Below is a small trained network, with its code and all its weights. Each question gives an input and a target symbol and asks what happens when units are switched off, that is, made to give their printed mean instead of their output.

import numpy as np


def w(rows, s, z=0):
    codes = np.array(rows[::2]) - 128.0
    scale = np.full(codes.shape[1], s)
    scale[-1] = z or s
    return codes * scale


def norm(h):
    return h / np.sqrt((h * h).mean(-1, keepdims=True) + 1e-5)


def softmax(a):
    e = np.exp(a - a.max(-1, keepdims=True))
    return e / e.sum(-1, keepdims=True)


def log_softmax(a):
    a = a - a.max(-1, keepdims=True)
    return a - np.log(np.exp(a).sum(-1, keepdims=True))


def net(x, mask):
    ids = ['ΓΞΣΦΨαβζθμω'.index(c) for c in x.split()]
    T = len(ids)
    res = E[ids] + P[:T]
    u = 0
    for l in range(3):
        r = norm(res)
        for j in range(2):
            rows = slice(3 * j, 3 * j + 3)
            q, k, v = (r @ M[l][rows].T for M in (Q, K, V))
            z = softmax(np.where(np.tri(T) > 0, q @ k.T / 3**0.5, -1e9)) @ v
            o = O[l][rows]
            res = res + np.where(mask[u + j], z, o[:, -1]) @ o[:, :-1]
        u += 2
    return log_softmax(norm(res)[-1] @ U[:, :-1].T + U[:, -1])


Q, K, V, O = {}, {}, {}, {}
E = w([
[167,120,139,165,111,209,170],'Γ',
[58,136,182,57,162,200,86],'Ξ',
[91,184,172,156,117,158,110],'Σ',
[127,197,198,152,102,89,120],'Φ',
[70,207,191,116,147,110,109],'Ψ',
[113,172,185,138,120,184,158],'α',
[205,149,178,179,11,79,119],'β',
[186,81,59,179,59,196,125],'ζ',
[68,120,140,168,234,115,226],'θ',
[127,217,4,15,97,53,136],'μ',
[178,89,115,11,81,94,184],'ω',
],0.012)
P = w([
[253,147,106,104,156,165,56],'0',
[212,144,134,90,145,167,68],'1',
[196,141,132,97,130,168,83],'2',
[155,132,139,96,118,177,95],'3',
[140,136,140,106,110,178,109],'4',
[120,137,141,111,101,175,116],'5',
[113,137,135,119,94,178,129],'6',
[107,140,127,127,93,173,145],'7',
[99,145,126,133,87,171,155],'8',
[96,150,119,139,78,169,169],'9',
[88,152,117,149,76,164,178],'10',
[78,159,111,154,65,163,192],'11',
[80,165,106,168,70,161,202],'12',
[86,158,107,178,80,152,211],'13',
],0.0074)
Q[0] = w([
[172,57,126,135,103,38,38],'L0H1',
[177,151,202,84,44,151,254],'L0H1',
[94,143,46,156,148,183,130],'L0H1',
[118,44,109,79,98,84,99],'L0H2',
[221,144,113,31,115,126,157],'L0H2',
[137,90,87,87,188,20,99],'L0H2',
],0.0074)
K[0] = w([
[159,114,151,165,194,131,47],'L0H1',
[96,124,109,161,159,93,202],'L0H1',
[109,145,83,131,5,166,92],'L0H1',
[119,122,141,121,104,165,90],'L0H2',
[135,142,114,106,81,148,137],'L0H2',
[157,148,143,89,121,140,97],'L0H2',
],0.011)
V[0] = w([
[97,110,140,66,78,113,141],'L0H1',
[109,2,102,73,212,64,188],'L0H1',
[49,77,165,213,150,109,88],'L0H1',
[65,154,91,98,164,137,171],'L0H2',
[152,163,167,22,5,148,167],'L0H2',
[86,46,179,227,215,58,147],'L0H2',
],0.0043)
O[0] = w([
[138,138,36,107,90,170,149,138],'L0H1',
[185,134,127,175,190,2,127,66],'L0H1',
[75,100,185,110,78,107,78,1],'L0H1',
[160,89,101,194,45,136,153,156],'L0H2',
[150,124,187,148,193,153,183,199],'L0H2',
[87,100,65,167,75,101,216,63],'L0H2',
],0.0069,0.0031)
Q[1] = w([
[130,62,166,95,69,174,118],'L1H1',
[170,111,84,175,97,195,162],'L1H1',
[165,145,134,134,103,167,135],'L1H1',
[195,231,222,191,172,255,187],'L1H2',
[83,77,202,170,166,116,92],'L1H2',
[165,171,189,36,153,215,146],'L1H2',
],0.008)
K[1] = w([
[95,118,118,83,81,70,145],'L1H1',
[76,142,67,134,129,113,193],'L1H1',
[128,128,115,135,78,87,138],'L1H1',
[100,165,111,128,29,104,254],'L1H2',
[116,154,166,161,54,170,37],'L1H2',
[78,123,88,110,82,153,234],'L1H2',
],0.011)
V[1] = w([
[86,143,81,209,152,105,99],'L1H1',
[129,165,68,73,132,149,193],'L1H1',
[98,75,89,217,157,122,214],'L1H1',
[99,2,154,54,186,117,175],'L1H2',
[91,225,15,87,113,82,108],'L1H2',
[151,205,166,224,199,211,128],'L1H2',
],0.0071)
O[1] = w([
[143,69,186,172,108,196,142,34],'L1H1',
[101,201,152,128,62,84,102,209],'L1H1',
[113,64,153,69,84,200,168,89],'L1H1',
[225,186,106,181,103,176,196,97],'L1H2',
[3,176,66,42,152,123,70,78],'L1H2',
[71,56,171,122,102,141,109,253],'L1H2',
],0.0078,0.005)
Q[2] = w([
[155,211,215,159,126,214,127],'L2H1',
[86,107,193,165,59,148,102],'L2H1',
[113,198,223,149,191,153,146],'L2H1',
[85,91,195,254,159,139,86],'L2H2',
[76,99,117,160,152,81,188],'L2H2',
[131,17,79,75,128,58,100],'L2H2',
],0.01)
K[2] = w([
[90,120,104,138,18,92,193],'L2H1',
[147,127,183,147,39,145,94],'L2H1',
[99,73,111,157,111,92,214],'L2H1',
[71,118,153,253,46,195,125],'L2H2',
[104,152,168,142,223,158,186],'L2H2',
[143,75,167,142,223,142,104],'L2H2',
],0.012)
V[2] = w([
[146,73,177,80,39,101,95],'L2H1',
[173,169,138,2,109,147,81],'L2H1',
[130,136,97,154,87,105,81],'L2H1',
[190,111,85,136,79,66,62],'L2H2',
[132,106,29,228,146,211,76],'L2H2',
[90,182,157,142,85,111,78],'L2H2',
],0.0091)
O[2] = w([
[107,143,67,190,190,76,195,214],'L2H1',
[169,94,37,119,1,81,222,248],'L2H1',
[103,40,138,177,107,89,155,101],'L2H1',
[34,94,62,237,223,167,188,71],'L2H2',
[66,144,126,239,16,106,8,2],'L2H2',
[115,82,168,126,221,206,94,150],'L2H2',
],0.0073,0.0037)
U = w([
[158,143,147,157,119,106,104,88],'Γ',
[182,72,98,130,113,174,95,94],'Ξ',
[165,69,130,133,127,170,100,125],'Σ',
[129,123,145,128,164,154,108,84],'Φ',
[154,110,161,153,136,96,111,153],'Ψ',
[184,156,254,81,102,188,126,28],'α',
[138,91,178,198,219,125,189,192],'β',
[114,138,95,224,116,156,83,254],'ζ',
[114,78,166,99,74,99,167,114],'θ',
[92,211,77,101,120,115,97,82],'μ',
[221,211,81,154,126,124,195,112],'ω',
],0.0086,0.0033)

Each question gives the input, a string of symbols that net reads in full, and the target symbol t.
The units are the heads (3 rows each of Q, K, V and O). Each row of codes is followed by its name. A weight is (code - 128) times the scale printed after its matrix; where a second scale follows, it is the last column's (O and U).
mask holds one flag per head, layer by layer. A switched-off head (its flag False) gives its mean, the last column of its rows in O, instead of its output. The means were averaged over made-up inputs and are rounded, as every weight is.
A unit's drop is (log p(t) with every unit on - log p(t) with that unit switched off) / (log p(t) with every unit on - log p(t) with every unit switched off).
The circuit of an input: a set's keep is (log p(t) with only the set's units on - log p(t) with every unit switched off) / (log p(t) with every unit on - log p(t) with every unit switched off). Starting from all 6 units, units are removed one at a time, each time the one whose removal leaves the highest keep (on an exact tie, the one counted first), for as long as the keep stays at least 0.8.
units of the circuit, in order: the units of the circuit, biggest drop first
unit that matters most: the unit with the biggest drop
heads that matter: for each layer, one digit per head in row order, 1 if its drop is at least 0.15 and else 0, layers parted by /
input Σ α Ξ μ α β α β Σ, target β: units of the circuit, in order => [L2H2]
input μ θ θ Ξ Φ α θ ζ α α β ω Γ Φ, target θ: heads that matter => 01 / 11 / 01
input α ω Φ ω, target ω: heads that matter => 00 / 01 / 00
input β ω Ψ Γ Φ Ξ α Γ Γ Σ μ Φ, target μ: heads that matter => 00 / 01 / 00
input β α α ζ Ψ β β Γ α β α α α α, target α: units of the circuit, in order => [L2H2; L1H2]
input ζ α α, target ζ: heads that matter => 00 / 10 / 01
input Ψ α α Φ α α Σ ζ Γ, target ζ: heads that matter => 10 / 10 / 01
input ζ θ α ω, target β: heads that matter => 11 / 10 / 01
input Φ β ω Ξ ω α Ψ Σ α ζ Ψ α, target ζ: units of the circuit, in order => [L2H2; L1H1]
input Σ α Σ ω β β ω α α α θ, target α: heads that matter => 00 / 00 / 11
input α Γ ω ω Ξ β Φ Γ, target β: heads that matter => 01 / 11 / 01
input α α α β α α α β β β μ Σ θ, target α: heads that matter => 11 / 10 / 11
input ω Ψ ω Ψ α Σ ω α ζ Ψ, target ζ: heads that matter => 01 / 10 / 01
input α Σ Γ ω β ζ μ ζ Σ, target μ: unit that matters most => L1H2
input β Ξ α, target β: units of the circuit, in order => [L1H2; L2H1]
input α Γ Γ α ζ Ξ, target ζ: heads that matter => 00 / 10 / 01
input θ α ω Ξ α β ω β ω θ, target ω: units of the circuit, in order => [L2H2; L1H2]
input α α α θ ω ζ α α, target θ: units of the circuit, in order => [L0H2; L1H1]
input ω β β α μ Γ α Γ, target α: heads that matter => 01 / 11 / 01
input α β ω α α α Γ, target α: unit that matters most => L1H2
input β β θ α α Γ α α α ω α β θ, target θ: units of the circuit, in order => [L0H2; L2H2; L1H1]
input α Σ ω α Σ ω Ξ Σ μ Ψ β, target μ: units of the circuit, in order => [L1H2; L0H1]
input ζ α β α Γ, target β: units of the circuit, in order => [L1H2; L2H1]
